Each row is followed by its group and then its class within the group.
[-13.6  -2.8   8.3   0.9   2.2   6.9  -9.3   7.5  -7.6  10.3  -2.4   4.3
  -4.5  -4.2  15.4  20.1  -1.9   3.6  -4.3 -44.7  -5.0  -1.2]	(94) > R
[-15.1   6.6   4.8 -19.3 -10.3   0.3 -18.8   5.8  15.8  11.2   5.3  21.6
 -15.1  -2.7  48.5   9.9  -5.5  -5.2  -7.7 -23.5  -7.1  -0.9]	(94) > V
[ -4.4  -9.4  13.2 -12.6  -6.0   4.4 -11.3   0.6  -0.4  11.8 -21.1  20.6
  -7.1  -0.2  19.4  31.9   8.8   0.8  -0.9 -34.5  -5.4  -3.4]	(89) > T
[ 11.5   9.3  19.2 -14.0  -1.1   5.3  -8.2  10.3  -6.4   8.0 -29.3  29.1
  -8.9  -2.1  17.3  14.0   4.4   2.8  -5.7 -53.6 -15.0  -8.0]	(89) > T
[ -9.7  -3.0   0.7  -7.9  -2.4   2.7 -19.3  20.6   3.2   5.5   1.7  22.7
  -6.6   1.1  22.1   4.7 -11.2  -3.2  -5.5 -33.9  -2.0   3.5]	(94) > R
[-16.3  -7.0  -3.7  -2.7  -9.1   2.3  -9.9 -17.4   7.0   2.6  -2.6  16.9
 -11.1   3.2  -5.1   8.6   2.2  -0.8  -2.7 -21.2  -8.9  -2.6]	(85) > B
[  0.2  -1.9   4.6  -8.2 -10.8  11.0   0.3  25.3  -9.8   4.9  -6.9  35.0
  -9.7   2.1   7.5  19.5  -0.8   3.2   1.3 -30.6 -10.8  -4.9]	(89) > T
[-23.7  -9.3  -7.9  -1.7 -19.2   0.0   3.0 -13.6  11.4   7.3  14.6  12.4
  -9.6   5.5  11.5  19.7  -1.3  -4.5   1.6   7.5   1.9   6.5]	(85) > B
[-18.7   0.4   5.6  -6.4 -26.0  -5.4 -18.9  43.7  20.6  13.9   7.1  68.2
 -17.2  -5.2  50.9  -3.0 -18.7 -16.6  -7.4  -9.1   1.1   8.6]	(94) > Y
[ 19.6  10.6  12.3  -7.7   3.2  17.8  -2.6  14.3 -20.1  -1.3 -25.4  24.2
   4.3  -4.1 -13.5  12.3   5.7   9.4 -22.0 -71.1 -15.2 -15.4]	(89) > E
[-11.8  -0.7 -11.2  -3.0   4.0   3.0  -9.1  14.1   5.4  21.5   0.9  14.0
  -3.7   1.7  31.2  11.7  -6.1  -1.5 -15.5 -23.1   1.5  -1.9]	(94) > Y
[  7.9   5.9  15.5 -22.6 -10.1   2.7 -11.4  21.2   0.1   1.6 -21.3  26.7
 -14.7  -5.2  13.4   7.4   6.9  -0.4 -14.5 -43.4 -14.4  -9.8]	(89) > D

Each row is followed by its group and then its class within the group.
[-4.6 -3.2 -0.9 -2.8 -1.6 -1.3  7.2  0.8 18.1 -1.3 -6.9  0.0 -1.5 -2.8
 11.4 11.0  0.5 -3.1  1.0 18.2  0.6 -1.2]	Q > U
[-6.2  4.6  1.4 -4.7 -8.4 -5.2  7.2  0.5  8.9 -1.7 -7.4 -2.9  2.1 11.9
 -4.5  8.4  0.9 -3.7 11.2  8.1 -2.9 -2.2]	Q > U
[ -0.3 -11.5  -2.2   0.6   0.0  -0.2 -16.0   2.8  12.6  -2.8 -11.3   2.3
  -2.7  16.7   2.7  11.5  -3.2  -2.9   7.8  14.3  -3.8   2.9]	F > H
[ -3.6 -18.3   0.8  -0.5  -5.8  -3.0   8.1  -7.4  16.1  -0.4  16.2 -10.5
  -1.8  23.1   2.9  12.0  -2.4   0.6 -11.2  17.3   4.6 -10.7]	C > A
[-10.5 -15.3  -2.6  -0.3  -1.9   1.4   6.0   4.7   2.7   2.0  -1.6  -0.7
  -6.2 -14.8  -4.3   9.7  -9.7   3.3 -12.4  11.8  -6.5   6.5]	K > M
[  2.4 -13.1   2.5  -1.5  -4.9  -0.7  -2.2   6.9  12.4   1.5  -2.6   5.8
  -1.3  26.1  -0.9   3.1  -3.4   5.7  10.2  14.5  -1.4  -4.6]	F > Z
[ 2.3 -8.3  0.0  1.7  2.5 -0.4 -0.5  9.9 12.6 -6.0 -7.4  6.8  1.6 26.0
  2.3 11.1 -2.0 -2.4 21.3 13.8 -7.8 -1.5]	F > Z
[ -3.9  -6.5   2.6  -0.3  -5.4   0.9  -5.4   0.2   6.1   1.3  -0.1   1.8
   3.5   2.3  -1.3   8.5   2.3  -4.1   9.0  10.1  -1.6 -10.5]	Q > X
[  2.0 -14.9   1.9  -0.4  -1.1   9.3  -8.5   9.9   6.8  -0.9  -9.0   5.6
  -0.7  27.5  -3.8   5.1   1.2  -4.7  13.5   5.5  -8.3  -0.5]	F > Z
[ -1.9 -20.7  -1.7   4.6   4.4   4.0 -10.5   7.4  16.5  -1.2  -4.6   9.4
  -3.9  45.7   1.9  14.1   3.4  -4.7   9.6  19.0  -6.2  -6.5]	F > Z
[-4.5 -9.9 -3.9 -2.8 -1.4  0.8 -3.6 -0.6  1.4  1.1 -9.6  2.4 -1.5 16.0
  5.5  6.7 -1.1 -0.8  2.5  8.5 -0.6 -3.9]	F > H
[ -5.1 -17.1  -0.1   2.4  -2.8  -1.1  -7.6   9.5   9.9   1.0  -5.0  -2.8
  -0.4  27.6   2.7   3.5   0.3  -2.4   1.6   3.9  -2.7  -4.5]	F > H
[ -4.0 -13.9  -1.5   3.8   6.4   1.6   5.7  10.4  -5.0   2.5  -2.6   5.8
  -2.3  -0.8   3.7   1.8  -9.3   3.1  -3.7  14.8  -8.0   8.4]	K > L
[ -1.9 -18.4  -0.1  -2.4   4.4   3.1  -1.2   0.0   3.2   5.2  -3.2   8.2
  -7.0 -22.0  -1.9   6.8 -14.8   6.3 -12.1  16.2  -7.7   9.5]	K > M
[  4.7 -15.9   1.1   0.5   6.3  10.7  -2.4   5.4  11.3   0.7  -6.4   3.9
  -1.7  32.7   3.7   8.0   0.1  -4.7  12.5  16.5  -7.6  -6.6]	F > Z
[ -2.3 -20.4  -1.1  -0.2   3.2   4.7  -0.3   6.2   9.8  -1.6  -4.0  -0.4
   0.7  31.9   0.7  15.1  -1.1  -1.6   7.0  10.7  -6.6  -3.4]	F > Z
[-1.2 -7.6  2.8  0.2 -6.7 -2.5  1.7 -4.2 15.8  1.8  4.9 -3.7 -0.8 22.8
  0.7  9.8 -4.9 -1.2 -6.9 17.2  0.5 -4.9]	C > A
[ -1.6 -19.9  -1.1   0.9   1.9  -2.1   1.8   1.3  14.8   0.9   5.2  -7.4
  -2.5  14.3   0.6  12.6  -1.5  -1.3  -8.8  13.5   8.1 -11.1]	C > A
[ -2.5 -21.6  -0.3  -2.9   4.0   2.9  -7.6   3.3  11.3   1.3  -1.4   6.2
  -2.4  -2.7  -2.6  26.8 -10.6   4.2 -16.2  12.8  -6.9   3.2]	K > M
[ -0.6 -15.5   0.5   4.9  -1.9   7.8  -8.1   5.8   9.7  -1.7  -1.4   0.7
  -3.4  24.4   0.7   3.9  -0.3  -4.7   6.4   3.7  -2.3  -0.4]	F > Z
[  0.8 -12.1  -0.4   6.1  -4.6   5.1 -14.8   7.9  13.6  -3.6  -6.8   4.0
   1.6  37.0   2.5   6.9   3.1  -1.0  17.2   1.0  -2.0  -5.7]	F > Z
[-4.0 -5.4  0.8 -3.2 -5.7  1.6 -3.3 -2.2 16.3 -0.8 -4.0 -2.2 -2.1 14.7
 -5.3 13.7  0.6 -0.3  5.5 14.5 -4.3 -9.0]	Q > X
[-0.7 -9.1  0.8  0.3  1.0  1.9 -7.3  1.7  1.5  3.7  0.4  4.0 -0.2 20.2
 -3.8  5.5  6.4 -3.3  8.5  8.6 -3.3 -6.7]	F > Z
[ -1.8 -14.8   1.0   2.4   3.1   0.1  -9.0   8.3  11.1   4.9  -7.4   3.3
  -0.7  35.2   4.4   7.3  -2.3  -4.7   5.5   8.0  -3.2  -8.1]	F > H
[ -5.9 -12.7   0.0   0.9  -5.6  -4.8  -0.7  -3.1  14.5   0.8   5.8  -6.0
  -2.4  23.1  -0.4  11.4  -1.1  -2.4 -10.5  17.9   3.1  -9.5]	C > A
[-4.1 -5.2 -3.1  7.4  5.7  1.5 -4.2  2.2  8.5 -2.3 -1.8  9.5 -8.3  0.0
  0.9  8.7 -6.2  1.3 -5.6 12.2 -7.9 14.8]	K > M
[-5.0  7.2  4.1  4.4 -1.7 -0.3 -3.9 -1.6  5.5  1.0 -9.3  1.8  4.0  7.2
 -2.4  9.2 -1.7 -3.7  5.2 15.0 -3.5 -5.3]	Q > U
[ -5.7  -9.9   0.5   5.3  -2.0   3.9 -10.4   3.4  11.9  -1.3  -9.8   7.7
  -5.3  -3.2   3.2  12.9 -14.0   2.3  -8.5  13.6  -7.4  14.8]	K > L
[  7.4 -24.4  -1.0   5.6   3.3   3.1  -4.0   3.5   0.8   3.0   1.4   8.1
  -5.0   4.7   3.3  10.3  -7.6   5.5  -9.8  17.4  -4.5   3.7]	K > M
[  0.1 -16.0   1.1   4.9  -2.0   0.8  -0.5   3.9   1.2  -0.1   0.8   2.9
  -3.8   4.9   5.5  14.7 -18.4   7.0  -4.7  18.9  -5.8  12.1]	K > L
[ -5.6 -13.1  -2.0  -6.4   0.9   5.9   1.2  -7.8  17.1  -2.6  -2.3  -3.1
   1.6  -4.8  -1.9  14.1  -4.3  -4.1  -5.7  12.8   4.0  -0.1]	Q > X
[-4.1  1.5 -0.5 -1.1 -7.3  2.0 -4.4 -5.0 15.6 -2.1 -1.1 -6.9 -0.3  6.0
 -7.4 10.6  0.9 -3.1  4.6 14.9 -3.2  4.2]	Q > U
[-11.2   7.8   4.1   2.0  -6.1  -3.6   1.0  -1.6  15.9  -0.9  -9.3  -1.6
   5.1   5.2  -3.2  11.7  -1.7  -0.6   0.6  12.8   1.9  -3.5]	Q > U
[ -4.2  -9.5  -3.9   6.1   2.0  -1.8  -4.2   3.5  -0.5   0.3  -9.3   8.1
  -4.0  -7.6   3.8   3.5 -14.6   4.5 -10.9   9.0  -5.2  13.2]	K > L
[ 3.4 -5.2  1.5  0.1  2.6 -4.3 -1.0  6.8 10.2 -1.3 -3.3  4.2  0.8 30.6
  1.3  5.8 -0.4  1.4 13.9 12.0 -2.2 -0.2]	F > Z
[-3.3  6.1  0.3  0.4 -8.3 -0.6 -4.5 -5.1  7.2 -3.1 -2.9 -2.3  2.9 20.4
 -2.3 10.0  6.1 -5.7 11.1 10.7  0.1 -8.5]	Q > U
[ -3.3  -6.6   2.1  -6.4  -5.2   2.2   0.8  -0.3   7.8   4.5  -2.7  -1.9
  -1.2   8.2 -10.6   4.2   0.3  -4.8   2.7   6.1  -5.8 -11.8]	Q > X
[-12.0   8.1   3.0  -3.6  -5.6  -0.9  10.5   0.2   5.4  -0.1   3.9  -5.6
   2.3  13.5  -2.2   5.6  -0.8  -1.7   7.6  12.0  -2.4  -6.9]	Q > U
[  0.0 -13.7  -0.8  -2.4   0.1  -3.5  -6.1  -0.7  14.1   1.9  11.8  -3.3
  -4.0  10.5  -2.8   6.4   4.9  -1.2  -9.5   5.7   5.2  -9.9]	C > J
[ 2.1 -7.6  1.8 -0.5 -2.5 -3.9  0.7 -5.6 10.8  1.2  8.9 -8.0  1.7  9.6
 -2.6 10.9 -6.1 -3.9 -2.1  9.8  6.9 -9.4]	C > A

Each row is followed by its group and then its class within the group.
[-18.4  -0.8  -4.8   2.3   8.4   7.7  -4.1   0.4   0.6  -0.5  -5.8   5.4
 -14.6  15.1  -1.4 -12.8   2.0   1.3   3.9  -1.9  -1.9   4.4]	[84] > (26)
[ -5.9 -20.6  10.8  -5.0  14.3  -5.3 -10.6  -7.4  -2.9  18.7   6.3  18.0
 -14.8  -1.9  -0.7   6.6  14.4  -5.8  11.3  -8.1 -24.0  21.4]	[87] > (30)
[-12.0 -16.6   7.9   5.0  15.8   3.6  -9.0  -0.2  -1.3   7.9   5.4  14.0
   6.5  -3.1  -3.6   2.1   4.7  -4.9   9.5   3.0 -18.4   2.9]	[87] > (38)
[ -9.9  -3.5  -1.9   3.6  13.6  12.7  -2.3  -2.4   3.6  -2.0   0.3   0.2
 -13.9  -8.7   0.9  -1.1  -3.5   3.8   1.8  -4.1   2.3   3.3]	[84] > (40)
[-12.9 -10.5  11.5   1.6  27.5  -0.1 -24.1   2.2   0.0 -16.6  13.9  14.9
   0.0  -2.3   2.8   9.8  11.2  -9.6  -6.6  -7.6 -11.7  13.1]	[87] > (32)
